Here is a tiny trained network, its code and every weight. The questions are about switching its units off for an input and a class, where a switched-off unit gives its printed mean instead of its output.

import numpy as np


def w(rows, s, z=0):
    codes = np.array(rows[::2]) - 128.0
    scale = np.full(codes.shape[1], s)
    scale[-1] = z or s
    return codes * scale


def f(y):
    return y / 2 * (1 + np.tanh(0.7978845608 * (y + 0.044715 * y**3)))


def log_softmax(a):
    a = a - a.max(-1, keepdims=True)
    return a - np.log(np.exp(a).sum(-1, keepdims=True))


def net(x, mask):
    res = np.array(x, float).reshape(1, 8) / 4 @ E
    y = f(res @ A[0][:, :-1].T + A[0][:, -1])
    res = res + np.where(mask, y, B[0][:, -1]) @ B[0][:, :-1]
    return log_softmax(res[-1] @ U[:, :-1].T + U[:, -1])


A, B = {}, {}
E = w([
[75,113,164,200,140,142,103,8,174,84],'x0',
[107,94,171,86,72,74,116,116,131,148],'x1',
[113,80,108,109,206,82,101,114,77,104],'x2',
[110,147,120,124,146,118,124,129,136,147],'x3',
[137,121,131,133,118,132,128,126,124,123],'x4',
[104,195,161,136,133,67,80,166,126,46],'x5',
[133,126,129,130,126,129,125,127,125,127],'x6',
[219,126,124,109,155,105,111,96,183,139],'x7',
],0.011)
A[0] = w([
[144,192,134,115,126,72,134,205,139,54,66],'neuron 0',
[227,122,126,78,170,74,121,149,182,157,143],'neuron 1',
[173,159,64,153,211,223,144,197,99,94,121],'neuron 2',
[104,59,142,45,42,33,119,162,135,168,127],'neuron 3',
[151,60,85,110,138,177,167,147,113,240,75],'neuron 4',
[148,170,146,144,55,170,152,163,182,160,1],'neuron 5',
[155,201,138,124,50,161,143,196,184,175,112],'neuron 6',
[132,17,115,99,249,67,122,162,48,119,20],'neuron 7',
[185,141,103,59,123,114,152,250,83,168,18],'neuron 8',
[19,113,117,129,107,161,153,194,41,150,155],'neuron 9',
[105,81,127,106,143,163,163,99,150,145,69],'neuron 10',
],0.012,0.0093)
B[0] = w([
[124,139,173,95,108,114,90,193,89,73,197],'neuron 0',
[221,96,90,118,135,125,150,140,171,130,217],'neuron 1',
[140,138,214,138,132,112,133,105,97,233,231],'neuron 2',
[142,161,201,162,156,140,135,119,88,215,220],'neuron 3',
[126,156,177,106,120,92,80,200,93,49,225],'neuron 4',
[86,188,78,88,76,122,104,58,127,133,164],'neuron 5',
[109,132,63,122,113,154,152,130,98,130,219],'neuron 6',
[74,191,47,108,39,174,149,96,121,133,207],'neuron 7',
[46,77,136,184,169,129,119,57,191,74,246],'neuron 8',
[250,104,91,108,143,115,135,124,189,127,236],'neuron 9',
[93,155,167,133,149,94,98,172,130,63,148],'neuron 10',
],0.016,0.014)
U = w([
[63,220,41,50,19,198,148,70,122,154,113],'0',
[17,74,169,213,153,143,98,20,254,69,120],'1',
[105,175,175,53,98,94,52,200,99,57,100],'2',
[126,135,110,89,119,156,161,140,128,179,251],'3',
[135,186,200,140,122,141,143,76,111,252,89],'4',
[230,135,78,70,109,130,148,105,231,143,75],'5',
],0.006,0.019)

Each question gives the input, the list of numbers given to net, and the class t.
The units are the neurons (one row each of A and B). Each row of codes is followed by its name. A weight is (code - 128) times the scale printed after its matrix; where a second scale follows, it is the last column's (A, B and U).
mask holds one flag per neuron, in row order. A switched-off neuron (its flag False) gives its mean, the last column of its row in B, instead of its output. The means were averaged over made-up inputs and are rounded, as every weight is.
A unit's drop is (log p(t) with every unit on - log p(t) with that unit switched off) / (log p(t) with every unit on - log p(t) with every unit switched off).
The circuit of an input: a set's keep is (log p(t) with only the set's units on - log p(t) with every unit switched off) / (log p(t) with every unit on - log p(t) with every unit switched off). Starting from all 11 units, units are removed one at a time, each time the one whose removal leaves the highest keep (on an exact tie, the one counted first), for as long as the keep stays at least 0.8.
circuit, biggest first: the units of the circuit, biggest drop first
most important unit: the unit with the biggest drop
k most important neurons: the k neurons with the biggest drops, biggest first
drop when u is switched off: that unit's drop, to one decimal
input [-5,6,-2,1,0,1,1,-1], class 4: most important unit	neuron 3
input [0,-2,7,-2,4,-8,-4,-1], class 2: 2 most important neurons	neuron 4; neuron 10
input [6,-7,4,0,1,1,8,-8], class 3: 2 most important neurons	neuron 8; neuron 3
input [-8,-2,-5,7,-6,-3,5,8], class 1: 2 most important neurons	neuron 8; neuron 9
input [1,4,-1,6,-2,5,2,7], class 5: 3 most important neurons	neuron 1; neuron 4; neuron 2
input [-3,-3,-7,-4,-7,5,1,-6], class 0: 4 most important neurons	neuron 6; neuron 5; neuron 4; neuron 1
input [8,-3,8,8,8,5,4,-4], class 0: circuit, biggest first	neuron 8; neuron 7
input [6,-3,-6,-1,1,-7,2,6], class 2: circuit, biggest first	neuron 8; neuron 10; neuron 4
input [-6,6,1,8,3,-1,-4,-5], class 1: 3 most important neurons	neuron 8; neuron 2; neuron 1
input [2,6,-5,-4,8,-3,-3,-1], class 4: 3 most important neurons	neuron 3; neuron 7; neuron 8
input [0,8,7,-8,5,7,6,-2], class 4: 3 most important neurons	neuron 3; neuron 4; neuron 6
input [-5,8,-8,4,-6,-1,-7,4], class 0: 4 most important neurons	neuron 6; neuron 5; neuron 2; neuron 9
input [-5,-5,7,-4,-1,1,0,1], class 0: 2 most important neurons	neuron 7; neuron 3
input [-7,0,-8,2,4,-2,-2,7], class 0: circuit, biggest first	neuron 5
input [3,8,-5,2,-8,-4,-5,-1], class 4: 2 most important neurons	neuron 3; neuron 8
input [-7,-5,-6,7,-3,-7,2,0], class 1: 3 most important neurons	neuron 8; neuron 0; neuron 7
input [-6,-4,-4,8,8,-3,4,-7], class 5: 2 most important neurons	neuron 9; neuron 3
input [5,2,5,0,-4,3,3,-3], class 0: circuit, biggest first	neuron 8; neuron 4; neuron 2
input [2,-2,-1,-2,-8,-5,-5,3], class 2: 3 most important neurons	neuron 8; neuron 4; neuron 9
input [-6,7,-1,-2,1,-3,0,0], class 4: most important unit	neuron 3
input [-7,-3,-5,-3,2,-6,-2,-3], class 1: drop when neuron 0 is switched off	0.1
input [-8,-2,-6,-1,5,8,2,8], class 1: drop when neuron 8 is switched off	2.3
input [-2,8,-4,4,-4,-1,2,3], class 4: drop when neuron 3 is switched off	2.3
input [-6,1,4,-3,-2,3,1,-8], class 5: drop when neuron 9 is switched off	2.2
